Here is a tiny trained network, its code and every weight. The questions are about switching its units off for an input and a class, where a switched-off unit gives its printed mean instead of its output.

import numpy as np


def w(rows, s, z=0):
    codes = np.array(rows[::2]) - 128.0
    scale = np.full(codes.shape[1], s)
    scale[-1] = z or s
    return codes * scale


def norm(h):
    return h / np.sqrt((h * h).mean(-1, keepdims=True) + 1e-5)


def f(y):
    return np.maximum(y, 0)


def log_softmax(a):
    a = a - a.max(-1, keepdims=True)
    return a - np.log(np.exp(a).sum(-1, keepdims=True))


def net(x, mask):
    res = np.array(x, float).reshape(1, 3) / 4 @ E
    u = 0
    for l in range(2):
        y = f(norm(res) @ A[l][:, :-1].T + A[l][:, -1])
        res = res + np.where(mask[u : u + 4], y, B[l][:, -1]) @ B[l][:, :-1]
        u += 4
    return log_softmax(norm(res)[-1] @ U[:, :-1].T + U[:, -1])


A, B = {}, {}
E = w([
[58,101,155,113,34],'x0',
[47,172,229,102,209],'x1',
[90,49,254,187,191],'x2',
],0.007)
A[0] = w([
[54,215,150,3,71,32],'L0N0',
[232,18,102,212,194,28],'L0N1',
[24,251,169,174,40,65],'L0N2',
[161,136,76,250,199,3],'L0N3',
],0.0062,0.0033)
B[0] = w([
[54,105,56,54,227,221],'L0N0',
[161,51,33,37,132,254],'L0N1',
[113,142,53,48,221,207],'L0N2',
[2,112,98,111,104,187],'L0N3',
],0.009,0.0031)
A[1] = w([
[66,160,111,82,213,140],'L1N0',
[240,99,177,157,153,250],'L1N1',
[149,247,199,80,2,67],'L1N2',
[164,195,5,166,106,202],'L1N3',
],0.0083,0.0023)
B[1] = w([
[143,98,201,104,1,255],'L1N0',
[93,137,72,157,234,177],'L1N1',
[101,189,164,84,127,137],'L1N2',
[102,196,198,236,163,251],'L1N3',
],0.0092,0.0062)
U = w([
[170,145,154,219,132,254],'0',
[84,255,206,160,12,59],'1',
[111,124,63,72,152,15],'2',
],0.0083,0.0037)

Each question gives the input, the list of numbers given to net, and the class t.
The units are the neurons (one row each of A and B). Each row of codes is followed by its name. A weight is (code - 128) times the scale printed after its matrix; where a second scale follows, it is the last column's (A, B and U).
mask holds one flag per neuron, layer by layer. A switched-off neuron (its flag False) gives its mean, the last column of its row in B, instead of its output. The means were averaged over made-up inputs and are rounded, as every weight is.
A unit's drop is (log p(t) with every unit on - log p(t) with that unit switched off) / (log p(t) with every unit on - log p(t) with every unit switched off).
The circuit of an input: a set's keep is (log p(t) with only the set's units on - log p(t) with every unit switched off) / (log p(t) with every unit on - log p(t) with every unit switched off). Starting from all 8 units, units are removed one at a time, each time the one whose removal leaves the highest keep (on an exact tie, the one counted first), for as long as the keep stays at least 0.8.
units of the circuit, in order: the units of the circuit, biggest drop first
unit that matters most: the unit with the biggest drop
k most important neurons: the k neurons with the biggest drops, biggest first
top k neurons in layer l: the k neurons of layer l with the biggest drops, biggest first
drop of u: that unit's drop, to one decimal
input [-7,6,-2], class 1: unit that matters most => L1N0
input [3,8,-1], class 2: 2 most important neurons => L0N0, L0N2
input [-6,1,-2], class 1: units of the circuit, in order => L0N3, L1N0
input [6,2,-2], class 2: top 2 neurons in layer 0 => L0N0, L0N2
input [-7,-1,3], class 2: 3 most important neurons => L0N1, L0N3, L1N3
input [-3,-8,5], class 2: top 2 neurons in layer 0 => L0N1, L0N3
input [0,-1,3], class 2: top 2 neurons in layer 1 => L1N3, L1N0
input [-7,-2,6], class 2: 3 most important neurons => L0N1, L1N3, L0N3
input [-5,3,-7], class 1: top 2 neurons in layer 1 => L1N0, L1N1
input [-8,4,-1], class 1: units of the circuit, in order => L1N0, L0N3
input [5,7,-2], class 2: 2 most important neurons => L0N0, L0N2
input [1,1,0], class 2: 3 most important neurons => L0N0, L0N2, L1N3
input [-1,-5,8], class 2: 2 most important neurons => L0N1, L1N3
input [7,5,0], class 2: units of the circuit, in order => L0N2
input [8,4,-6], class 2: 2 most important neurons => L0N0, L0N2
input [-7,1,-6], class 1: top 2 neurons in layer 1 => L1N3, L1N1
input [-8,6,-5], class 1: drop of L1N0 => 0.4
input [-4,-1,8], class 2: drop of L0N0 => -0.1
input [-8,4,-8], class 1: drop of L1N2 => 0.0
